Here is a tiny trained network, its code and every weight. The questions are about switching its units off for an input and a class, where a switched-off unit gives its printed mean instead of its output.

import numpy as np


def w(rows, s, z=0):
    codes = np.array(rows[::2]) - 128.0
    scale = np.full(codes.shape[1], s)
    scale[-1] = z or s
    return codes * scale


def norm(h):
    return h / np.sqrt((h * h).mean(-1, keepdims=True) + 1e-5)


def f(y):
    return y / 2 * (1 + np.tanh(0.7978845608 * (y + 0.044715 * y**3)))


def log_softmax(a):
    a = a - a.max(-1, keepdims=True)
    return a - np.log(np.exp(a).sum(-1, keepdims=True))


def net(x, mask):
    res = np.array(x, float).reshape(1, 8) / 4 @ E
    u = 0
    for l in range(4):
        y = f(norm(res) @ A[l][:, :-1].T + A[l][:, -1])
        res = res + np.where(mask[u : u + 4], y, B[l][:, -1]) @ B[l][:, :-1]
        u += 4
    return log_softmax(norm(res)[-1] @ U[:, :-1].T + U[:, -1])


A, B = {}, {}
E = w([
[156,174,151,126,186,161,121,132],'x0',
[123,126,124,124,126,125,136,129],'x1',
[117,126,67,254,133,177,140,198],'x2',
[164,164,47,92,173,85,76,195],'x3',
[145,112,170,56,93,125,235,241],'x4',
[49,67,206,186,242,30,148,182],'x5',
[251,16,106,157,190,135,176,93],'x6',
[77,76,87,125,72,97,139,121],'x7',
],0.0076)
A[0] = w([
[136,51,144,83,124,97,163,176,72],'0.n1',
[165,61,105,155,150,86,76,91,3],'0.n2',
[207,38,120,196,127,128,169,80,16],'0.n3',
[143,105,191,2,131,72,87,70,18],'0.n4',
],0.0094,0.0045)
B[0] = w([
[117,185,94,83,133,131,168,132,221],'0.n1',
[98,110,119,50,149,96,93,125,159],'0.n2',
[187,97,188,60,110,112,79,151,253],'0.n3',
[158,59,101,252,111,183,105,217,224],'0.n4',
],0.013,0.0036)
A[1] = w([
[117,73,205,134,65,126,161,86,122],'1.n1',
[89,88,202,172,229,2,149,140,11],'1.n2',
[142,137,244,195,74,145,204,29,109],'1.n3',
[107,92,181,97,104,141,73,141,3],'1.n4',
],0.0084,0.0048)
B[1] = w([
[128,167,104,176,130,66,193,150,223],'1.n1',
[149,164,126,117,134,195,245,72,253],'1.n2',
[180,183,29,124,123,60,92,172,223],'1.n3',
[54,138,136,179,92,131,88,146,109],'1.n4',
],0.012,0.0032)
A[2] = w([
[69,194,168,164,90,148,107,144,61],'2.n1',
[43,152,150,117,105,88,110,93,29],'2.n2',
[107,55,66,141,49,14,128,147,231],'2.n3',
[131,120,155,193,152,85,53,11,4],'2.n4',
],0.011,0.0035)
B[2] = w([
[174,2,196,76,173,112,104,88,172],'2.n1',
[189,115,231,19,143,162,102,202,138],'2.n2',
[138,187,162,144,205,170,101,128,255],'2.n3',
[2,101,6,93,197,114,151,130,164],'2.n4',
],0.013,0.007)
A[3] = w([
[198,145,173,124,74,75,190,236,3],'3.n1',
[106,14,100,255,119,149,142,194,203],'3.n2',
[51,126,141,133,89,143,89,176,71],'3.n3',
[224,136,101,155,206,27,91,161,133],'3.n4',
],0.0084,0.0033)
B[3] = w([
[6,114,95,121,134,139,68,111,235],'3.n1',
[164,116,138,145,125,211,91,166,209],'3.n2',
[200,76,113,116,95,86,86,165,123],'3.n3',
[118,170,174,135,129,81,110,151,254],'3.n4',
],0.016,0.0053)
U = w([
[158,66,126,255,123,191,78,198,102],'0',
[141,168,166,120,164,155,127,128,255],'1',
[145,171,146,114,163,146,126,134,224],'2',
[187,62,205,45,139,69,122,135,40],'3',
[36,95,44,98,138,133,143,130,6],'4',
[184,154,115,152,81,194,231,53,209],'5',
[141,200,109,180,129,36,125,179,20],'6',
],0.0098,0.0034)

Each question gives the input, the list of numbers given to net, and the class t.
The units are the neurons (one row each of A and B). Each row of codes is followed by its name. A weight is (code - 128) times the scale printed after its matrix; where a second scale follows, it is the last column's (A, B and U).
mask holds one flag per neuron, layer by layer. A switched-off neuron (its flag False) gives its mean, the last column of its row in B, instead of its output. The means were averaged over made-up inputs and are rounded, as every weight is.
A unit's drop is (log p(t) with every unit on - log p(t) with that unit switched off) / (log p(t) with every unit on - log p(t) with every unit switched off).
The circuit of an input: a set's keep is (log p(t) with only the set's units on - log p(t) with every unit switched off) / (log p(t) with every unit on - log p(t) with every unit switched off). Starting from the 12 units with the biggest drops (on a tie, the unit counted first), units are removed one at a time, each time the one whose removal leaves the highest keep (on an exact tie, the one counted first), for as long as the keep stays at least 0.8.
circuit, biggest first: the units of the circuit, biggest drop first
top k neurons: the k neurons with the biggest drops, biggest first
k most important neurons of layer l: the k neurons of layer l with the biggest drops, biggest first
input [-2,-1,-2,-8,-7,-2,4,-1], class 6: circuit, biggest first => [1.n3]
input [2,8,5,3,-6,5,-6,-2], class 3: circuit, biggest first => [2.n1, 0.n4, 2.n2]
input [1,-3,6,-3,-8,8,0,-5], class 4: top 2 neurons => [2.n4, 0.n4]
input [4,0,3,7,-8,0,4,-6], class 4: top 2 neurons => [2.n4, 0.n4]
input [-1,-8,-4,2,4,6,-2,-1], class 5: top 3 neurons => [1.n2, 0.n3, 1.n3]
input [0,-4,2,-5,-3,1,8,6], class 3: top 2 neurons => [0.n3, 0.n2]
input [-7,8,7,-7,3,6,-8,1], class 3: top 4 neurons => [2.n1, 2.n2, 0.n4, 3.n3]
input [5,4,6,2,-7,-2,-5,3], class 4: top 4 neurons => [0.n4, 2.n4, 1.n1, 1.n3]
input [7,-2,0,-6,-6,-7,-8,6], class 3: top 2 neurons => [2.n1, 2.n2]
input [5,3,1,-6,0,-7,-8,-5], class 3: circuit, biggest first => [2.n1, 2.n3]
input [-5,-2,-8,-2,-7,-7,0,8], class 0: top 2 neurons => [0.n4, 0.n1]
input [-6,-7,3,6,-6,3,0,6], class 1: 2 most important neurons of layer 2 => [2.n3, 2.n2]
input [-3,0,-7,0,8,6,-1,-7], class 4: 2 most important neurons of layer 2 => [2.n3, 2.n1]
input [-1,2,2,6,6,6,1,-4], class 4: top 3 neurons => [2.n3, 3.n1, 0.n1]
input [7,5,2,-1,8,-4,3,6], class 4: top 3 neurons => [3.n1, 2.n3, 1.n2]
input [-7,-6,1,1,1,-1,0,8], class 2: top neuron => [2.n3]
input [-8,2,7,-7,-2,-5,4,3], class 1: top 3 neurons => [2.n3, 0.n4, 0.n3]
input [7,-1,-5,5,-3,8,-7,-1], class 5: 2 most important neurons of layer 1 => [1.n2, 1.n3]
input [-1,-7,0,8,2,-7,8,-6], class 3: 3 most important neurons of layer 1 => [1.n2, 1.n3, 1.n1]
input [7,-4,-5,-1,-8,1,0,-4], class 4: circuit, biggest first => [2.n4]
input [2,7,-5,1,-8,-1,0,3], class 4: 2 most important neurons of layer 0 => [0.n2, 0.n3]
input [-1,-5,-2,0,4,5,2,-2], class 5: 2 most important neurons of layer 1 => [1.n2, 1.n3]
input [-7,-2,3,-3,-8,6,5,0], class 4: 3 most important neurons of layer 0 => [0.n2, 0.n4, 0.n3]
